Below are the code and all the weights of a small trained network. Each question names an input and a class and asks about switching units off, where a switched-off unit gives its printed mean instead of its output.

import numpy as np


def w(rows, s, z=0):
    codes = np.array(rows[::2]) - 128.0
    scale = np.full(codes.shape[1], s)
    scale[-1] = z or s
    return codes * scale


def f(y):
    return y / 2 * (1 + np.tanh(0.7978845608 * (y + 0.044715 * y**3)))


def log_softmax(a):
    a = a - a.max(-1, keepdims=True)
    return a - np.log(np.exp(a).sum(-1, keepdims=True))


def net(x, mask):
    res = np.array(x, float).reshape(1, 3) / 4 @ E
    y = f(res @ A[0][:, :-1].T + A[0][:, -1])
    res = res + np.where(mask, y, B[0][:, -1]) @ B[0][:, :-1]
    return log_softmax(res[-1] @ U[:, :-1].T + U[:, -1])


A, B = {}, {}
E = w([
[156,230,85,121],'x0',
[228,125,177,1],'x1',
[217,118,89,138],'x2',
],0.0095)
A[0] = w([
[15,172,179,22,37],'neuron 0',
[121,17,146,115,15],'neuron 1',
[226,97,107,158,83],'neuron 2',
[136,247,110,104,45],'neuron 3',
[117,107,99,200,111],'neuron 4',
[137,136,153,128,3],'neuron 5',
[94,145,118,158,22],'neuron 6',
[118,128,147,10,36],'neuron 7',
],0.015,0.0058)
B[0] = w([
[144,191,49,74,238],'neuron 0',
[67,50,138,68,207],'neuron 1',
[88,205,69,101,240],'neuron 2',
[76,41,167,80,254],'neuron 3',
[103,188,141,127,247],'neuron 4',
[82,58,48,245,105],'neuron 5',
[94,68,73,190,164],'neuron 6',
[96,125,130,251,247],'neuron 7',
],0.034,0.0063)
U = w([
[61,162,156,195,74],'0',
[130,185,97,61,211],'1',
[94,59,175,61,107],'2',
[204,183,200,38,253],'3',
[226,74,190,155,67],'4',
[245,81,188,150,59],'5',
],0.012,0.011)

Each question gives the input, the list of numbers given to net, and the class t.
The units are the neurons (one row each of A and B). Each row of codes is followed by its name. A weight is (code - 128) times the scale printed after its matrix; where a second scale follows, it is the last column's (A, B and U).
mask holds one flag per neuron, in row order. A switched-off neuron (its flag False) gives its mean, the last column of its row in B, instead of its output. The means were averaged over made-up inputs and are rounded, as every weight is.
A unit's drop is (log p(t) with every unit on - log p(t) with that unit switched off) / (log p(t) with every unit on - log p(t) with every unit switched off).
The circuit of an input: a set's keep is (log p(t) with only the set's units on - log p(t) with every unit switched off) / (log p(t) with every unit on - log p(t) with every unit switched off). Starting from all 8 units, units are removed one at a time, each time the one whose removal leaves the highest keep (on an exact tie, the one counted first), for as long as the keep stays at least 0.8.
units of the circuit, in order: the units of the circuit, biggest drop first
most important unit: the unit with the biggest drop
k most important neurons: the k neurons with the biggest drops, biggest first
drop of u: that unit's drop, to one decimal
input [2,4,4], class 0: units of the circuit, in order => (neuron 0)
input [7,5,-6], class 2: 4 most important neurons => (neuron 3; neuron 2; neuron 4; neuron 7)
input [-6,3,-6], class 1: 3 most important neurons => (neuron 0; neuron 3; neuron 6)
input [2,-2,-2], class 3: units of the circuit, in order => (neuron 7; neuron 2; neuron 1)
input [-6,7,-8], class 1: 3 most important neurons => (neuron 0; neuron 1; neuron 6)
input [-4,3,2], class 2: 3 most important neurons => (neuron 0; neuron 1; neuron 4)
input [2,-2,3], class 3: units of the circuit, in order => (neuron 7; neuron 0; neuron 6; neuron 1)
input [-6,-4,6], class 1: 4 most important neurons => (neuron 3; neuron 7; neuron 4; neuron 2)
input [7,-6,-7], class 1: 2 most important neurons => (neuron 0; neuron 7)
input [-2,-7,8], class 1: 2 most important neurons => (neuron 7; neuron 2)
input [6,-4,5], class 2: 2 most important neurons => (neuron 3; neuron 0)
input [-2,0,-3], class 3: 2 most important neurons => (neuron 2; neuron 7)
input [6,3,-5], class 2: 3 most important neurons => (neuron 3; neuron 2; neuron 4)
input [-8,-6,0], class 2: most important unit => neuron 1
input [8,-6,-4], class 2: 2 most important neurons => (neuron 3; neuron 7)
input [-7,8,-1], class 0: 2 most important neurons => (neuron 7; neuron 3)
input [7,6,2], class 2: 2 most important neurons => (neuron 3; neuron 4)
input [-6,-2,1], class 2: drop of neuron 1 => 0.3
input [2,8,-1], class 0: drop of neuron 7 => 1.4
input [-4,-2,-8], class 1: drop of neuron 0 => 0.6
input [3,1,0], class 3: most important unit => neuron 1
